Below is a small trained network, with its code and all its weights. Each question gives an input and a target symbol and asks what happens when units are switched off, that is, made to give their printed mean instead of their output.

import numpy as np


def w(rows, s, z=0):
    codes = np.array(rows[::2]) - 128.0
    scale = np.full(codes.shape[1], s)
    scale[-1] = z or s
    return codes * scale


def f(y):
    return np.maximum(y, 0)


def softmax(a):
    e = np.exp(a - a.max(-1, keepdims=True))
    return e / e.sum(-1, keepdims=True)


def log_softmax(a):
    a = a - a.max(-1, keepdims=True)
    return a - np.log(np.exp(a).sum(-1, keepdims=True))


def net(x, mask):
    ids = ['εημξπσ'.index(c) for c in x.split()]
    T = len(ids)
    res = E[ids] + P[:T]
    u = 0
    for l in range(3):
        q, k, v = (res @ M[l].T for M in (Q, K, V))
        z = softmax(np.where(np.tri(T) > 0, q @ k.T / 2**0.5, -1e9)) @ v
        res = res + np.where(mask[u], z, O[l][:, -1]) @ O[l][:, :-1]
        u += 1
        y = f(res @ A[l][:, :-1].T + A[l][:, -1])
        res = res + np.where(mask[u : u + 8], y, B[l][:, -1]) @ B[l][:, :-1]
        u += 8
    return log_softmax(res[-1] @ U[:, :-1].T + U[:, -1])


Q, K, V, O, A, B = {}, {}, {}, {}, {}, {}
E = w([
[94,183,163,130,86,143,238,183,176],'ε',
[140,116,132,122,89,101,142,248,180],'η',
[216,40,189,104,185,130,179,110,247],'μ',
[80,163,80,76,147,131,213,80,120],'ξ',
[101,94,55,134,93,112,89,102,166],'π',
[180,168,156,172,128,63,124,149,132],'σ',
],0.015)
P = w([
[202,157,97,139,120,216,81,147,81],'0',
[165,134,106,130,118,165,107,144,60],'1',
[148,133,97,110,110,115,117,138,86],'2',
[127,143,101,109,106,70,123,127,115],'3',
[101,148,106,103,115,28,125,106,157],'4',
[91,161,100,65,126,9,110,99,217],'5',
],0.014)
Q[0] = w([
[169,180,163,180,136,113,101,137,73],'0.h1',
[7,110,141,143,160,171,77,114,84],'0.h1',
],0.013)
K[0] = w([
[181,48,90,128,167,255,147,70,90],'0.h1',
[152,138,175,104,155,247,130,208,169],'0.h1',
],0.0091)
V[0] = w([
[128,64,177,110,185,248,177,206,162],'0.h1',
[171,160,254,160,190,76,89,182,65],'0.h1',
],0.0047)
O[0] = w([
[210,94,142,15,3,66,105,88,87,15],'0.h1',
[231,202,42,195,74,118,175,93,184,1],'0.h1',
],0.0069,0.0033)
A[0] = w([
[45,93,114,171,173,94,105,121,62,9],'0.n1',
[137,146,142,111,178,197,114,122,49,31],'0.n2',
[102,205,202,182,179,92,97,46,114,1],'0.n3',
[92,187,184,174,104,138,116,122,92,108],'0.n4',
[106,211,37,61,81,171,86,125,174,157],'0.n5',
[181,126,173,109,230,222,177,149,121,32],'0.n6',
[125,115,135,146,48,128,86,53,43,6],'0.n7',
[112,158,114,159,110,254,107,110,160,62],'0.n8',
],0.0069,0.0056)
B[0] = w([
[177,197,118,61,165,157,95,186,82,156],'0.n1',
[124,155,178,145,47,47,125,59,109,134],'0.n2',
[111,28,179,66,95,155,93,131,136,138],'0.n3',
[155,115,97,93,199,137,181,174,129,142],'0.n4',
[159,129,192,172,127,3,105,107,37,254],'0.n5',
[177,88,103,217,141,139,160,115,59,154],'0.n6',
[107,83,134,177,156,127,185,169,125,130],'0.n7',
[149,125,223,111,173,23,127,136,17,143],'0.n8',
],0.0062,0.0049)
Q[1] = w([
[64,147,167,141,144,110,89,194,96],'1.h1',
[155,84,138,134,183,251,125,119,173],'1.h1',
],0.013)
K[1] = w([
[150,68,129,120,170,171,196,148,143],'1.h1',
[11,240,144,110,97,42,128,234,123],'1.h1',
],0.013)
V[1] = w([
[101,103,125,140,164,1,158,114,181],'1.h1',
[122,182,89,141,101,127,85,148,51],'1.h1',
],0.0073)
O[1] = w([
[98,84,74,98,67,180,154,160,21,8],'1.h1',
[16,253,84,78,149,112,66,172,177,253],'1.h1',
],0.0064,0.0026)
A[1] = w([
[135,101,130,102,162,214,119,92,176,166],'1.n1',
[123,75,151,110,67,168,158,104,188,119],'1.n2',
[99,151,123,104,104,75,98,103,217,51],'1.n3',
[109,175,38,122,60,141,78,62,140,63],'1.n4',
[159,131,123,171,85,71,161,65,126,1],'1.n5',
[132,110,113,152,202,223,123,134,113,68],'1.n6',
[78,201,105,107,119,195,146,131,122,132],'1.n7',
[172,131,62,254,170,131,180,132,125,28],'1.n8',
],0.0095,0.0075)
B[1] = w([
[152,231,124,183,154,27,68,162,77,182],'1.n1',
[143,154,95,57,213,128,111,164,85,172],'1.n2',
[140,79,81,87,124,229,197,182,38,254],'1.n3',
[90,113,193,126,238,129,89,173,100,182],'1.n4',
[127,93,62,146,136,166,145,88,235,148],'1.n5',
[79,95,155,163,69,117,145,138,129,134],'1.n6',
[206,178,121,92,139,26,131,104,85,187],'1.n7',
[145,226,18,254,114,145,174,123,72,153],'1.n8',
],0.0072,0.0049)
Q[2] = w([
[172,71,143,144,118,138,145,35,123],'2.h1',
[97,147,160,143,91,247,146,126,122],'2.h1',
],0.014)
K[2] = w([
[230,101,191,180,66,121,182,178,160],'2.h1',
[250,186,174,135,144,156,47,119,101],'2.h1',
],0.011)
V[2] = w([
[118,125,122,112,185,117,186,2,92],'2.h1',
[108,184,167,103,125,128,231,150,109],'2.h1',
],0.008)
O[2] = w([
[183,212,157,122,128,131,52,223,84,1],'2.h1',
[127,112,135,123,76,153,10,74,179,78],'2.h1',
],0.012,0.00069)
A[2] = w([
[175,76,127,39,60,155,106,126,103,12],'2.n1',
[114,119,115,146,186,169,201,101,125,1],'2.n2',
[100,157,177,135,97,183,96,52,166,56],'2.n3',
[98,130,159,125,50,140,121,131,195,123],'2.n4',
[135,139,87,158,176,109,106,149,185,132],'2.n5',
[155,59,124,164,21,216,146,111,5,89],'2.n6',
[173,93,137,135,63,144,79,87,151,96],'2.n7',
[152,155,141,134,133,141,96,191,86,132],'2.n8',
],0.011,0.0054)
B[2] = w([
[129,175,146,210,127,210,178,162,152,153],'2.n1',
[99,165,133,123,70,135,51,152,148,169],'2.n2',
[178,152,134,194,149,119,110,209,134,141],'2.n3',
[147,93,81,116,169,118,129,119,175,161],'2.n4',
[135,115,154,140,78,193,151,100,66,232],'2.n5',
[220,129,68,48,177,255,65,77,122,151],'2.n6',
[77,185,85,128,199,56,89,178,152,165],'2.n7',
[96,74,144,101,64,132,144,74,165,253],'2.n8',
],0.01,0.0077)
U = w([
[115,140,102,147,168,177,35,174,131,60],'ε',
[76,80,122,131,140,174,122,44,170,85],'η',
[181,117,105,71,180,253,90,140,90,105],'μ',
[105,124,173,99,76,195,33,135,96,111],'ξ',
[23,112,184,148,201,201,113,185,27,254],'π',
[100,143,96,203,95,236,91,121,77,88],'σ',
],0.005,0.0051)

Each question gives the input, a string of symbols that net reads in full, and the target symbol t.
The units are the heads (2 rows each of Q, K, V and O) and the neurons (one row each of A and B). Each row of codes is followed by its name. A weight is (code - 128) times the scale printed after its matrix; where a second scale follows, it is the last column's (O, A, B and U).
mask holds one flag per unit, layer by layer, with each layer's heads first. A switched-off unit (its flag False) gives its mean, the last column of its rows in O or B, instead of its output. The means were averaged over made-up inputs and are rounded, as every weight is.
A unit's drop is (log p(t) with every unit on - log p(t) with that unit switched off) / (log p(t) with every unit on - log p(t) with every unit switched off).
The circuit of an input: a set's keep is (log p(t) with only the set's units on - log p(t) with every unit switched off) / (log p(t) with every unit on - log p(t) with every unit switched off). Starting from the 12 units with the biggest drops (on a tie, the unit counted first), units are removed one at a time, each time the one whose removal leaves the highest keep (on an exact tie, the one counted first), for as long as the keep stays at least 0.8.
units of the circuit, in order: the units of the circuit, biggest drop first
unit that matters most: the unit with the biggest drop
top k neurons: the k neurons with the biggest drops, biggest first
top k neurons in layer l: the k neurons of layer l with the biggest drops, biggest first
drop when u is switched off: that unit's drop, to one decimal
input σ π μ ε μ μ, target μ: units of the circuit, in order : [1.n3 0.n5]
input ξ σ ε η, target ξ: units of the circuit, in order : [2.h1 2.n8]
input π ξ η μ ε ξ, target ε: unit that matters most : 2.h1
input η σ ε, target ε: top 3 neurons : [1.n7 2.n7 2.n3]
input π σ η μ ξ π, target ξ: top 2 neurons : [2.n8 0.n5]
input π η μ, target η: units of the circuit, in order : [2.h1 1.n1]
input μ π η ε σ, target ε: units of the circuit, in order : [2.h1 2.n7 2.n3]
input ε μ ε σ σ, target σ: units of the circuit, in order : [0.h1 1.n8 1.h1]
input η ε μ, target ε: units of the circuit, in order : [2.h1 2.n7 1.n1 2.n3]
input ε π μ η ξ, target η: units of the circuit, in order : [1.h1 2.h1 1.n5]
input μ π ε σ π, target σ: units of the circuit, in order : [0.h1 1.h1 1.n8 2.n5]
input η σ ξ μ, target ξ: top 3 neurons : [1.n1 2.n8 0.n5]
input ε μ η π, target η: units of the circuit, in order : [1.h1 2.h1]
input ξ ε μ ε ξ ε, target ξ: units of the circuit, in order : [2.h1]
input σ π ε ξ σ μ, target σ: top 2 neurons : [1.n8 2.n5]
input π μ η η, target η: top 3 neurons : [1.n3 1.n1 0.n6]
input ξ σ ε, target ξ: top 2 neurons : [2.n8 1.n7]
input μ η σ, target η: top 2 neurons in layer 1 : [1.n3 1.n5]
input ε ε η, target η: top 2 neurons : [1.n7 2.n4]
input π π η μ, target η: units of the circuit, in order : [2.h1]
input μ σ σ ξ, target σ: top 2 neurons : [1.n8 1.n5]
input μ ξ π, target ξ: top 2 neurons in layer 0 : [0.n1 0.n5]
input η η η η ε μ, target ε: top 2 neurons in layer 1 : [1.n1 1.n3]
input η σ μ π ε σ, target ε: top 3 neurons : [2.n7 0.n3 2.n3]
input η π μ π, target μ: drop when 0.n6 is switched off : -0.1
input μ π ξ σ, target ξ: drop when 2.h1 is switched off : 1.1
input π π σ η η π, target π: unit that matters most : 1.n4
input η μ σ, target μ: drop when 0.h1 is switched off : 0.1
